Here is a tiny trained network, its code and every weight. The questions are about switching its units off for an input and a class, where a switched-off unit gives its printed mean instead of its output.

import numpy as np


def w(rows, s, z=0):
    codes = np.array(rows[::2]) - 128.0
    scale = np.full(codes.shape[1], s)
    scale[-1] = z or s
    return codes * scale


def norm(h):
    return h / np.sqrt((h * h).mean(-1, keepdims=True) + 1e-5)


def f(y):
    return y / 2 * (1 + np.tanh(0.7978845608 * (y + 0.044715 * y**3)))


def log_softmax(a):
    a = a - a.max(-1, keepdims=True)
    return a - np.log(np.exp(a).sum(-1, keepdims=True))


def net(x, mask):
    res = np.array(x, float).reshape(1, 6) / 4 @ E
    u = 0
    for l in range(3):
        y = f(norm(res) @ A[l][:, :-1].T + A[l][:, -1])
        res = res + np.where(mask[u : u + 10], y, B[l][:, -1]) @ B[l][:, :-1]
        u += 10
    return log_softmax(norm(res)[-1] @ U[:, :-1].T + U[:, -1])


A, B = {}, {}
E = w([
[98,2,100,106,67,69,157,150,163,63,145,108],'x0',
[73,138,71,81,143,196,133,146,72,42,100,141],'x1',
[120,150,70,167,108,43,90,137,76,129,157,161],'x2',
[30,183,97,33,149,102,63,159,144,131,6,49],'x3',
[188,74,60,162,206,199,167,110,138,50,146,114],'x4',
[135,87,156,59,110,163,88,216,93,92,101,168],'x5',
],0.001)
A[0] = w([
[85,134,170,81,80,5,80,126,228,221,122,51,103],'L0N0',
[163,73,66,151,140,62,103,195,84,112,166,162,3],'L0N1',
[70,121,67,46,161,189,63,204,94,36,55,97,70],'L0N2',
[114,96,204,71,91,114,78,183,137,160,110,146,37],'L0N3',
[67,64,242,44,58,103,131,171,177,160,121,117,50],'L0N4',
[148,138,118,100,128,227,56,192,74,57,87,161,59],'L0N5',
[137,99,82,130,158,138,175,57,158,108,157,72,20],'L0N6',
[145,165,115,228,52,40,117,44,97,190,227,175,54],'L0N7',
[149,66,79,147,187,139,209,43,204,101,151,62,24],'L0N8',
[177,114,162,196,71,136,164,106,128,131,210,208,84],'L0N9',
],0.0019,0.0021)
B[0] = w([
[166,153,183,184,166,160,114,173,133,145,35,133,246],'L0N0',
[150,86,90,110,88,123,76,124,115,92,196,136,82],'L0N1',
[72,159,126,139,134,102,210,118,29,138,134,171,194],'L0N2',
[90,91,125,126,109,120,189,90,170,88,127,88,99],'L0N3',
[68,100,185,123,45,110,177,118,188,121,94,82,135],'L0N4',
[108,85,163,77,169,159,200,141,95,96,135,159,112],'L0N5',
[87,115,119,128,107,163,152,121,142,96,133,148,90],'L0N6',
[100,123,127,226,110,74,249,105,91,146,134,189,202],'L0N7',
[70,83,73,185,138,188,202,83,174,52,156,115,133],'L0N8',
[114,200,129,131,131,79,127,91,85,175,145,136,162],'L0N9',
],0.0018,0.0013)
A[1] = w([
[143,67,34,176,187,186,208,30,208,46,170,72,32],'L1N0',
[169,65,99,176,151,187,183,82,197,71,166,127,43],'L1N1',
[209,180,198,160,165,179,81,130,174,195,153,141,103],'L1N2',
[40,21,16,78,79,66,172,143,115,27,147,87,55],'L1N3',
[106,104,91,97,149,179,28,142,186,100,117,73,50],'L1N4',
[175,15,52,142,73,49,4,172,127,87,223,142,4],'L1N5',
[131,119,201,98,77,85,79,133,204,207,102,69,67],'L1N6',
[70,225,94,74,160,69,57,150,93,175,53,64,73],'L1N7',
[171,41,124,163,142,172,199,99,234,99,155,111,55],'L1N8',
[120,78,124,65,144,226,16,193,189,43,88,89,122],'L1N9',
],0.0023,0.0016)
B[1] = w([
[57,53,139,202,186,167,219,99,238,96,137,41,219],'L1N0',
[71,143,128,134,166,119,132,104,172,142,119,58,159],'L1N1',
[208,76,187,81,202,153,116,78,82,178,139,131,187],'L1N2',
[211,151,182,133,173,188,105,134,122,195,133,131,192],'L1N3',
[114,172,133,183,91,98,160,128,124,135,152,165,111],'L1N4',
[253,241,63,163,90,211,99,188,216,65,50,166,133],'L1N5',
[152,73,188,156,145,66,135,184,149,124,48,92,182],'L1N6',
[135,193,64,152,165,139,27,56,189,90,131,44,253],'L1N7',
[56,153,88,141,156,160,89,93,152,108,128,56,162],'L1N8',
[81,121,118,204,129,27,178,127,91,147,181,156,177],'L1N9',
],0.002,0.0016)
A[2] = w([
[154,132,82,207,55,58,166,117,109,114,207,207,93],'L2N0',
[70,149,68,166,61,36,111,173,178,86,72,74,108],'L2N1',
[184,188,173,98,60,101,82,186,72,182,85,222,148],'L2N2',
[49,72,199,88,2,98,127,164,172,134,88,99,2],'L2N3',
[69,82,108,69,136,174,184,217,51,29,135,203,14],'L2N4',
[197,146,29,130,88,177,108,211,177,2,118,172,75],'L2N5',
[180,80,194,211,67,76,197,83,183,197,187,139,99],'L2N6',
[97,141,155,53,172,225,91,172,181,73,50,78,146],'L2N7',
[61,222,19,86,119,147,38,81,146,82,105,87,2],'L2N8',
[158,210,73,150,185,207,114,57,86,165,192,178,128],'L2N9',
],0.0029,0.0018)
B[2] = w([
[94,200,109,191,52,84,173,101,104,237,136,158,173],'L2N0',
[167,113,167,78,128,218,164,116,79,126,194,196,199],'L2N1',
[111,105,85,154,151,147,155,96,178,88,135,76,254],'L2N2',
[223,96,176,55,64,65,218,201,198,25,107,127,141],'L2N3',
[57,115,95,104,207,143,37,177,99,159,28,171,133],'L2N4',
[155,123,130,164,63,196,38,176,215,206,55,89,147],'L2N5',
[71,175,52,97,111,121,100,161,78,72,123,159,236],'L2N6',
[148,135,75,191,54,51,98,133,122,131,173,159,215],'L2N7',
[70,158,104,27,36,68,84,101,68,13,252,59,187],'L2N8',
[128,59,180,61,54,107,160,158,135,105,155,146,220],'L2N9',
],0.0028,0.0021)
U = w([
[18,253,14,3,69,19,4,15,11,4,250,8,191],'0',
[251,13,250,20,227,251,232,26,13,206,249,246,4],'1',
[72,251,24,252,5,3,250,33,5,250,233,252,171],'2',
[246,101,5,250,6,239,4,245,249,234,32,164,44],'3',
[12,5,16,250,245,249,250,12,251,25,225,8,199],'4',
[230,20,252,6,5,6,247,249,242,4,35,107,158],'5',
[5,19,33,17,250,242,12,251,6,115,4,249,108],'6',
[242,239,243,175,251,8,15,25,193,252,5,6,60],'7',
],0.0042,0.0018)

Each question gives the input, the list of numbers given to net, and the class t.
The units are the neurons (one row each of A and B). Each row of codes is followed by its name. A weight is (code - 128) times the scale printed after its matrix; where a second scale follows, it is the last column's (A, B and U).
mask holds one flag per neuron, layer by layer. A switched-off neuron (its flag False) gives its mean, the last column of its row in B, instead of its output. The means were averaged over made-up inputs and are rounded, as every weight is.
A unit's drop is (log p(t) with every unit on - log p(t) with that unit switched off) / (log p(t) with every unit on - log p(t) with every unit switched off).
The circuit of an input: a set's keep is (log p(t) with only the set's units on - log p(t) with every unit switched off) / (log p(t) with every unit on - log p(t) with every unit switched off). Starting from the 12 units with the biggest drops (on a tie, the unit counted first), units are removed one at a time, each time the one whose removal leaves the highest keep (on an exact tie, the one counted first), for as long as the keep stays at least 0.8.
units of the circuit, in order: the units of the circuit, biggest drop first
unit that matters most: the unit with the biggest drop
top k neurons: the k neurons with the biggest drops, biggest first
k most important neurons of layer l: the k neurons of layer l with the biggest drops, biggest first
drop of u: that unit's drop, to one decimal
input [-6,5,-8,-1,-3,-2], class 1: units of the circuit, in order => (L1N2; L2N9)
input [7,-5,2,-2,6,4], class 3: units of the circuit, in order => (L1N5; L2N5)
input [6,2,5,-3,0,-3], class 3: units of the circuit, in order => (L1N5; L2N5)
input [5,0,5,8,-7,2], class 5: unit that matters most => L2N3
input [-4,-3,-5,-1,7,7], class 6: units of the circuit, in order => (L2N4; L1N7; L1N3)
input [3,1,0,-1,6,7], class 6: top 3 neurons => (L2N4; L0N5; L0N2)
input [2,-2,-5,1,-7,-8], class 5: units of the circuit, in order => (L2N3; L1N6)
input [-5,2,-5,3,-8,4], class 5: units of the circuit, in order => (L2N3; L0N4)
input [4,0,3,7,-7,3], class 5: top 2 neurons => (L2N3; L0N4)
input [0,0,7,1,1,4], class 3: units of the circuit, in order => (L2N5; L1N5)
input [8,2,4,2,-5,0], class 5: top 2 neurons => (L0N4; L2N3)
input [4,-7,-5,-8,5,7], class 4: top 3 neurons => (L1N1; L1N8; L1N0)
input [-5,3,-8,5,-5,8], class 0: top 2 neurons => (L1N7; L2N7)
input [-6,-2,-1,0,0,1], class 1: units of the circuit, in order => (L1N2)
input [-3,0,6,-2,6,7], class 3: top 3 neurons => (L2N5; L1N5; L0N1)
input [8,3,1,1,6,6], class 3: 3 most important neurons of layer 1 => (L1N5; L1N3; L1N2)
input [4,3,-6,6,-3,5], class 5: top 2 neurons => (L2N3; L0N4)
input [1,-1,-5,1,-6,-3], class 5: drop of L0N4 => 0.5
input [7,3,6,0,-4,-2], class 3: drop of L1N5 => 0.3
input [-5,4,1,0,6,3], class 6: drop of L0N5 => 0.0
input [1,-2,7,1,6,8], class 3: units of the circuit, in order => (L2N5)
